Below are the code and all the weights of a small trained network. Each question names an input and a target symbol and asks about switching units off, where a switched-off unit gives its printed mean instead of its output.

import numpy as np


def w(rows, s, z=0):
    codes = np.array(rows[::2]) - 128.0
    scale = np.full(codes.shape[1], s)
    scale[-1] = z or s
    return codes * scale


def f(y):
    return np.maximum(y, 0)


def softmax(a):
    e = np.exp(a - a.max(-1, keepdims=True))
    return e / e.sum(-1, keepdims=True)


def log_softmax(a):
    a = a - a.max(-1, keepdims=True)
    return a - np.log(np.exp(a).sum(-1, keepdims=True))


def net(x, mask):
    ids = ['ΓΘΠΨβεζηξω'.index(c) for c in x.split()]
    T = len(ids)
    res = E[ids] + P[:T]
    u = 0
    for l in range(3):
        q, k, v = (res @ M[l].T for M in (Q, K, V))
        z = softmax(np.where(np.tri(T) > 0, q @ k.T / 3**0.5, -1e9)) @ v
        res = res + np.where(mask[u], z, O[l][:, -1]) @ O[l][:, :-1]
        u += 1
        y = f(res @ A[l][:, :-1].T + A[l][:, -1])
        res = res + np.where(mask[u : u + 4], y, B[l][:, -1]) @ B[l][:, :-1]
        u += 4
    return log_softmax(res[-1] @ U[:, :-1].T + U[:, -1])


Q, K, V, O, A, B = {}, {}, {}, {}, {}, {}
E = w([
[78,8,86,91,125,141,117,144,108,98,168],'Γ',
[79,119,103,73,69,136,167,158,111,112,172],'Θ',
[124,159,117,122,37,125,153,104,179,153,177],'Π',
[200,136,86,86,116,136,67,102,171,90,54],'Ψ',
[125,233,158,81,222,120,127,152,164,96,101],'β',
[76,163,123,154,124,175,134,186,54,60,32],'ε',
[180,128,100,153,99,87,157,134,180,22,91],'ζ',
[21,135,175,110,114,63,106,119,143,141,146],'η',
[162,112,169,162,113,130,95,130,116,166,80],'ξ',
[132,72,145,143,111,88,74,54,29,125,162],'ω',
],0.019)
P = w([
[68,82,66,35,95,106,172,84,24,237,129],'0',
[186,120,162,49,137,116,209,61,78,138,168],'1',
[190,121,167,72,130,98,175,71,118,123,159],'2',
[183,150,149,99,117,109,137,84,133,107,159],'3',
[162,158,142,131,109,100,115,86,154,97,150],'4',
[144,177,142,150,91,115,84,98,146,71,149],'5',
[133,194,148,185,112,69,62,114,179,83,161],'6',
[106,213,125,205,99,83,35,123,162,73,141],'7',
[75,239,113,227,116,53,2,148,169,98,130],'8',
],0.0077)
Q[0] = w([
[73,67,139,171,156,167,148,124,68,186,236],'0.h0',
[249,218,188,104,181,63,22,3,181,69,16],'0.h0',
[129,172,173,194,102,133,212,114,88,200,219],'0.h0',
],0.007)
K[0] = w([
[117,58,102,26,143,135,205,95,100,108,79],'0.h0',
[110,181,178,253,134,110,43,69,110,111,143],'0.h0',
[171,146,103,49,35,117,224,55,102,178,143],'0.h0',
],0.0067)
V[0] = w([
[120,167,196,109,90,138,144,223,157,165,92],'0.h0',
[97,59,254,143,115,104,111,165,71,170,146],'0.h0',
[95,150,132,87,226,75,142,164,98,84,108],'0.h0',
],0.0069)
O[0] = w([
[126,82,173,107,111,166,88,185,2,125,126,2],'0.h0',
[104,163,224,192,17,172,149,205,104,152,135,11],'0.h0',
[85,42,137,86,88,187,173,143,148,88,214,44],'0.h0',
],0.0087,0.0027)
A[0] = w([
[122,109,155,144,177,72,113,173,117,147,100,2],'0.n0',
[223,142,166,181,104,112,58,79,90,141,1,86],'0.n1',
[141,88,137,185,111,96,146,124,79,34,130,90],'0.n2',
[76,99,195,53,99,73,132,110,25,82,205,211],'0.n3',
],0.0064,0.0017)
B[0] = w([
[124,109,80,84,149,3,164,111,140,180,195,133],'0.n0',
[190,60,106,229,118,115,86,198,160,215,133,255],'0.n1',
[91,179,122,115,209,91,155,237,81,112,134,150],'0.n2',
[171,53,7,107,192,135,73,128,181,139,130,179],'0.n3',
],0.0073,0.0092)
Q[1] = w([
[116,113,97,192,195,133,103,107,111,162,180],'1.h0',
[146,175,186,69,202,193,72,119,45,111,18],'1.h0',
[94,183,255,173,30,137,181,133,121,134,250],'1.h0',
],0.0056)
K[1] = w([
[141,168,168,166,102,187,75,135,228,130,151],'1.h0',
[130,161,109,134,149,124,159,197,116,66,3],'1.h0',
[203,108,174,78,101,217,210,75,126,228,145],'1.h0',
],0.0059)
V[1] = w([
[138,140,129,164,140,121,128,151,19,83,108],'1.h0',
[135,174,131,113,89,69,164,153,145,77,150],'1.h0',
[106,102,73,77,130,106,143,95,110,255,118],'1.h0',
],0.0063)
O[1] = w([
[213,134,80,179,101,209,191,97,97,51,170,31],'1.h0',
[187,97,58,112,67,80,209,255,224,76,171,95],'1.h0',
[209,115,189,90,108,225,74,54,95,40,89,254],'1.h0',
],0.0088,0.0064)
A[1] = w([
[65,171,140,32,77,105,144,32,118,111,186,129],'1.n0',
[204,127,178,114,164,104,2,138,84,8,107,176],'1.n1',
[149,94,135,166,26,72,91,90,72,101,210,253],'1.n2',
[141,207,135,110,144,111,181,178,213,46,119,166],'1.n3',
],0.0062,0.0037)
B[1] = w([
[142,123,165,202,99,72,107,56,46,84,167,156],'1.n0',
[120,124,113,124,123,135,52,152,160,245,170,250],'1.n1',
[105,254,114,117,132,83,147,163,144,95,204,175],'1.n2',
[171,118,220,111,59,75,140,95,103,192,80,155],'1.n3',
],0.0097,0.016)
Q[2] = w([
[105,82,81,135,123,122,172,168,132,71,39],'2.h0',
[120,66,180,123,47,88,75,56,217,61,124],'2.h0',
[4,157,105,189,48,138,173,15,65,53,240],'2.h0',
],0.0042)
K[2] = w([
[142,79,183,50,146,131,127,188,125,106,32],'2.h0',
[87,143,173,135,157,97,125,130,134,2,118],'2.h0',
[197,104,158,77,74,187,156,62,69,103,133],'2.h0',
],0.0067)
V[2] = w([
[125,33,148,88,48,187,53,2,136,73,18],'2.h0',
[134,160,43,119,169,178,135,31,10,120,201],'2.h0',
[173,111,155,224,156,252,154,151,96,93,20],'2.h0',
],0.0035)
O[2] = w([
[165,201,90,176,83,86,93,134,156,112,141,141],'2.h0',
[45,90,108,173,133,127,168,95,181,133,121,126],'2.h0',
[145,177,87,107,157,71,137,106,134,252,113,10],'2.h0',
],0.013)
A[2] = w([
[122,169,116,159,130,113,73,93,159,117,200,250],'2.n0',
[97,155,174,139,142,107,174,30,30,114,149,18],'2.n1',
[133,83,173,152,159,111,57,40,111,132,91,103],'2.n2',
[99,238,133,119,95,57,152,7,2,120,166,61],'2.n3',
],0.0072,0.0023)
B[2] = w([
[41,185,96,113,158,150,219,139,154,87,112,251],'2.n0',
[132,79,148,119,94,206,66,176,88,154,38,137],'2.n1',
[156,39,78,117,137,186,210,242,90,141,102,221],'2.n2',
[155,47,2,101,134,146,145,137,120,183,188,155],'2.n3',
],0.0089,0.019)
U = w([
[52,254,221,101,92,131,80,143,226,94,78,138],'Γ',
[137,94,130,134,131,129,110,95,94,117,128,50],'Θ',
[182,73,117,100,108,42,131,114,126,106,129,149],'Π',
[128,188,120,169,149,111,169,113,219,71,199,208],'Ψ',
[143,116,79,121,184,112,159,160,148,139,44,4],'β',
[144,54,200,194,80,181,135,100,156,126,93,89],'ε',
[115,8,86,39,134,134,135,108,64,110,240,126],'ζ',
[151,111,123,153,139,140,133,107,79,102,105,60],'η',
[92,102,117,157,124,124,113,60,73,156,60,209],'ξ',
[124,171,165,87,75,120,123,172,75,214,153,205],'ω',
],0.0064,0.0039)

Each question gives the input, a string of symbols that net reads in full, and the target symbol t.
The units are the heads (3 rows each of Q, K, V and O) and the neurons (one row each of A and B). Each row of codes is followed by its name. A weight is (code - 128) times the scale printed after its matrix; where a second scale follows, it is the last column's (O, A, B and U).
mask holds one flag per unit, layer by layer, with each layer's heads first. A switched-off unit (its flag False) gives its mean, the last column of its rows in O or B, instead of its output. The means were averaged over made-up inputs and are rounded, as every weight is.
A unit's drop is (log p(t) with every unit on - log p(t) with that unit switched off) / (log p(t) with every unit on - log p(t) with every unit switched off).
The circuit of an input: a set's keep is (log p(t) with only the set's units on - log p(t) with every unit switched off) / (log p(t) with every unit on - log p(t) with every unit switched off). Starting from the 12 units with the biggest drops (on a tie, the unit counted first), units are removed one at a time, each time the one whose removal leaves the highest keep (on an exact tie, the one counted first), for as long as the keep stays at least 0.8.
units of the circuit, in order: the units of the circuit, biggest drop first
unit that matters most: the unit with the biggest drop
k most important neurons: the k neurons with the biggest drops, biggest first
k most important neurons of layer l: the k neurons of layer l with the biggest drops, biggest first
input Π Π Θ Ψ ε Θ, target Ψ: 3 most important neurons of layer 0	[0.n3; 0.n1; 0.n2]
input Ψ Π Γ Ψ ξ Π Π, target Γ: unit that matters most	0.h0
input Γ Ψ β ζ Ψ, target Π: 2 most important neurons of layer 0	[0.n2; 0.n1]
input Θ Ψ Ψ Ψ Ψ Ψ Ψ ω ξ, target ε: units of the circuit, in order	[2.h0; 1.n2]
input Ψ Π ξ Ψ ξ Ψ, target ω: units of the circuit, in order	[0.h0; 2.h0; 1.n1]
input Π β Ψ ξ Π β, target ω: units of the circuit, in order	[1.n3; 2.h0; 1.h0]
input ξ ω ω, target Ψ: units of the circuit, in order	[0.h0; 1.n2]
input Ψ Ψ Γ ω η, target ζ: units of the circuit, in order	[1.n0; 0.n1; 2.n3]
input Ψ Π Π Ψ ξ, target ω: units of the circuit, in order	[2.h0; 0.h0; 0.n1]
input Γ η Ψ η, target Ψ: units of the circuit, in order	[2.h0; 0.n1; 1.n0; 1.h0]
input Ψ ω ζ, target ε: units of the circuit, in order	[1.n3; 1.n2; 2.h0; 0.h0]
input ξ Θ ξ Ψ ζ Θ, target Ψ: 2 most important neurons of layer 1	[1.n0; 1.n1]
input η ζ Θ Π, target ζ: units of the circuit, in order	[2.n3; 1.n0; 0.n1]
input Π Π Θ Ψ Π ε Ψ, target Ψ: units of the circuit, in order	[1.h0; 2.n2]
input ω Π Π ζ, target Π: units of the circuit, in order	[0.h0; 1.h0; 2.n0; 1.n3]
input ω Θ Π ω β Ψ Ψ, target ζ: units of the circuit, in order	[0.h0; 2.h0]
input Ψ β ε Θ ξ Π β Ψ Ψ, target ζ: units of the circuit, in order	[0.h0]
input Π Π ξ Π, target Γ: units of the circuit, in order	[2.n2; 2.n3]
input ξ Ψ ξ ζ ω Θ Π, target ζ: 3 most important neurons	[0.n1; 2.n3; 0.n3]
input Ψ η η Ψ η Ψ ζ, target Γ: 2 most important neurons of layer 1	[1.n0; 1.n1]
input Π ω ξ, target ε: 2 most important neurons	[1.n2; 1.n1]
input Θ Ψ ω ω Π Ψ Π ω ε, target Ψ: 3 most important neurons	[1.n1; 2.n2; 0.n2]
input ζ ξ β, target ω: 2 most important neurons	[1.n3; 2.n0]
input Π ξ ξ ζ, target ω: most important neuron of layer 0	[0.n2]
input Ψ Π ξ Ψ Ψ Ψ ε Ψ Ψ, target Ψ: 2 most important neurons	[2.n2; 0.n2]
input Π Ψ Θ β Γ ζ Ψ η, target ζ: 2 most important neurons of layer 1	[1.n0; 1.n1]
input Γ Ψ ζ, target Π: most important neuron	[1.n3]
input Π Θ Π ξ Θ Ψ ω Γ β, target ε: 2 most important neurons	[1.n2; 1.n3]
